Here is a tiny trained network, its code and every weight. The questions are about switching its units off for an input and a class, where a switched-off unit gives its printed mean instead of its output.

import numpy as np


def w(rows, s, z=0):
    codes = np.array(rows[::2]) - 128.0
    scale = np.full(codes.shape[1], s)
    scale[-1] = z or s
    return codes * scale


def norm(h):
    return h / np.sqrt((h * h).mean(-1, keepdims=True) + 1e-5)


def f(y):
    return np.maximum(y, 0)


def log_softmax(a):
    a = a - a.max(-1, keepdims=True)
    return a - np.log(np.exp(a).sum(-1, keepdims=True))


def net(x, mask):
    res = np.array(x, float).reshape(1, 8) / 4 @ E
    u = 0
    for l in range(3):
        y = f(norm(res) @ A[l][:, :-1].T + A[l][:, -1])
        res = res + np.where(mask[u : u + 8], y, B[l][:, -1]) @ B[l][:, :-1]
        u += 8
    return log_softmax(norm(res)[-1] @ U[:, :-1].T + U[:, -1])


A, B = {}, {}
E = w([
[164,67,54,103,130,174,58,215],'x0',
[119,117,132,117,127,161,131,116],'x1',
[129,136,123,132,131,118,130,135],'x2',
[133,134,123,131,124,112,132,135],'x3',
[92,187,104,117,78,142,1,115],'x4',
[20,111,31,63,115,21,132,128],'x5',
[123,127,114,107,102,159,167,140],'x6',
[115,131,105,97,95,175,189,152],'x7',
],0.0078)
A[0] = w([
[169,50,75,119,133,151,80,203,157],'L0N0',
[237,159,83,131,150,200,89,111,75],'L0N1',
[142,248,76,109,50,148,53,95,182],'L0N2',
[61,82,104,31,107,35,125,117,207],'L0N3',
[138,156,80,114,126,234,254,143,254],'L0N4',
[93,168,122,175,69,142,92,142,142],'L0N5',
[157,207,94,89,146,117,150,133,94],'L0N6',
[192,170,93,113,154,98,137,107,163],'L0N7',
],0.0074,0.0037)
B[0] = w([
[161,98,2,181,159,121,74,140,218],'L0N0',
[171,187,97,142,65,86,159,129,190],'L0N1',
[111,159,181,128,118,157,30,132,241],'L0N2',
[75,167,104,80,224,176,149,83,254],'L0N3',
[135,126,169,157,178,78,70,110,247],'L0N4',
[63,122,116,86,104,146,98,105,180],'L0N5',
[142,140,169,137,145,195,153,144,137],'L0N6',
[123,64,219,85,152,226,152,136,154],'L0N7',
],0.0094,0.007)
A[1] = w([
[118,174,246,146,104,121,141,162,26],'L1N0',
[123,203,90,103,140,144,140,173,5],'L1N1',
[124,137,95,178,107,68,121,99,247],'L1N2',
[168,117,101,135,135,148,101,168,97],'L1N3',
[112,180,126,114,89,163,93,125,212],'L1N4',
[211,93,138,147,106,144,92,149,144],'L1N5',
[116,149,11,102,159,80,125,125,192],'L1N6',
[106,198,118,144,84,156,101,117,129],'L1N7',
],0.012,0.0021)
B[1] = w([
[159,35,166,120,108,148,108,68,213],'L1N0',
[131,117,147,136,148,134,69,105,157],'L1N1',
[139,116,151,101,100,177,212,137,164],'L1N2',
[68,190,134,94,72,142,155,132,185],'L1N3',
[125,139,132,152,85,2,88,128,223],'L1N4',
[111,188,121,132,136,171,166,131,210],'L1N5',
[164,77,164,170,123,160,120,119,255],'L1N6',
[116,83,146,174,97,41,124,126,214],'L1N7',
],0.012,0.0084)
A[2] = w([
[160,217,96,200,159,193,215,217,179],'L2N0',
[132,179,59,159,98,143,4,132,63],'L2N1',
[45,151,129,34,59,1,80,149,149],'L2N2',
[94,165,167,72,215,76,159,64,154],'L2N3',
[65,38,59,144,161,128,110,132,124],'L2N4',
[156,43,111,133,138,93,84,139,3],'L2N5',
[154,236,122,177,136,61,59,162,96],'L2N6',
[155,105,154,101,220,224,200,118,253],'L2N7',
],0.0096,0.0018)
B[2] = w([
[90,189,158,177,211,155,81,145,197],'L2N0',
[128,146,123,13,107,28,164,104,225],'L2N1',
[167,134,148,183,255,252,173,132,234],'L2N2',
[109,222,107,61,108,105,172,136,210],'L2N3',
[108,25,178,163,120,73,118,168,193],'L2N4',
[150,42,110,149,100,155,97,195,172],'L2N5',
[117,138,88,93,44,161,196,183,207],'L2N6',
[184,128,45,135,76,166,174,142,254],'L2N7',
],0.0099,0.0093)
U = w([
[235,77,165,146,105,211,198,77,3],'0',
[119,165,49,26,162,98,225,96,152],'1',
[144,95,229,207,77,76,32,88,218],'2',
[41,228,198,102,241,108,97,64,106],'3',
[165,210,84,203,240,220,130,198,191],'4',
[148,14,52,202,185,168,145,199,142],'5',
[118,250,94,114,40,91,102,197,134],'6',
[76,61,92,48,159,49,12,182,34],'7',
],0.019,0.0018)

Each question gives the input, the list of numbers given to net, and the class t.
The units are the neurons (one row each of A and B). Each row of codes is followed by its name. A weight is (code - 128) times the scale printed after its matrix; where a second scale follows, it is the last column's (A, B and U).
mask holds one flag per neuron, layer by layer. A switched-off neuron (its flag False) gives its mean, the last column of its row in B, instead of its output. The means were averaged over made-up inputs and are rounded, as every weight is.
A unit's drop is (log p(t) with every unit on - log p(t) with that unit switched off) / (log p(t) with every unit on - log p(t) with every unit switched off).
The circuit of an input: a set's keep is (log p(t) with only the set's units on - log p(t) with every unit switched off) / (log p(t) with every unit on - log p(t) with every unit switched off). Starting from the 12 units with the biggest drops (on a tie, the unit counted first), units are removed one at a time, each time the one whose removal leaves the highest keep (on an exact tie, the one counted first), for as long as the keep stays at least 0.8.
circuit, biggest first: the units of the circuit, biggest drop first
most important unit: the unit with the biggest drop
k most important neurons: the k neurons with the biggest drops, biggest first
k most important neurons of layer l: the k neurons of layer l with the biggest drops, biggest first
input [3,6,7,-5,0,-8,0,1], class 4: circuit, biggest first : (L1N5 L2N0)
input [1,-6,7,-7,-3,-2,-2,7], class 4: 2 most important neurons : (L1N4 L2N0)
input [1,-8,-4,-6,5,-3,-6,-4], class 6: circuit, biggest first : (L2N6)
input [0,2,5,-1,7,8,1,0], class 3: 2 most important neurons : (L0N3 L2N2)
input [6,-1,1,-1,0,-3,5,-1], class 4: 3 most important neurons of layer 1 : (L1N2 L1N4 L1N5)
input [-1,7,-2,8,0,-7,-5,-7], class 0: 3 most important neurons of layer 0 : (L0N0 L0N2 L0N5)
input [1,8,4,8,3,4,4,6], class 7: 2 most important neurons of layer 1 : (L1N6 L1N3)
input [-1,-2,5,4,0,-1,1,-5], class 0: 2 most important neurons : (L0N0 L0N2)
input [8,7,-2,-8,-1,-5,-4,-6], class 4: 3 most important neurons : (L0N2 L2N0 L1N4)
input [-4,-7,-7,0,-6,1,4,-7], class 1: 4 most important neurons : (L1N6 L0N2 L2N3 L2N2)
input [1,-6,2,-7,4,6,1,5], class 7: 4 most important neurons of layer 2 : (L2N4 L2N1 L2N0 L2N5)
input [6,8,6,7,3,0,1,2], class 6: 2 most important neurons of layer 0 : (L0N3 L0N1)
input [-7,6,-5,-3,3,1,5,5], class 3: 2 most important neurons : (L1N6 L2N2)
input [6,1,1,-5,1,-7,7,3], class 6: most important neuron of layer 2 : (L2N2)
input [-7,3,1,-1,-1,-3,-5,-4], class 0: 3 most important neurons : (L0N2 L1N4 L1N7)
input [8,-3,6,-5,1,-1,-6,3], class 6: 2 most important neurons : (L1N3 L2N2)
input [5,-1,-8,8,0,-1,6,-2], class 4: 2 most important neurons of layer 1 : (L1N2 L1N4)
input [6,-1,-4,-5,2,1,2,-2], class 7: 2 most important neurons : (L0N0 L2N1)
input [5,6,1,7,-1,5,4,-4], class 5: 2 most important neurons of layer 1 : (L1N6 L1N4)
input [3,1,-8,1,-2,0,-4,-6], class 4: most important unit : L2N0
input [-5,8,5,5,1,-1,-1,-1], class 2: 2 most important neurons : (L0N3 L1N0)
input [-8,-1,-2,-1,-1,-6,-3,-6], class 0: 3 most important neurons : (L0N2 L1N4 L1N7)
input [5,4,-8,4,0,4,-3,0], class 5: 2 most important neurons of layer 1 : (L1N6 L1N4)
input [-8,-4,3,-8,-1,7,-5,-8], class 1: 2 most important neurons of layer 0 : (L0N2 L0N4)
input [-3,2,2,1,1,5,-7,5], class 3: 2 most important neurons of layer 0 : (L0N3 L0N0)
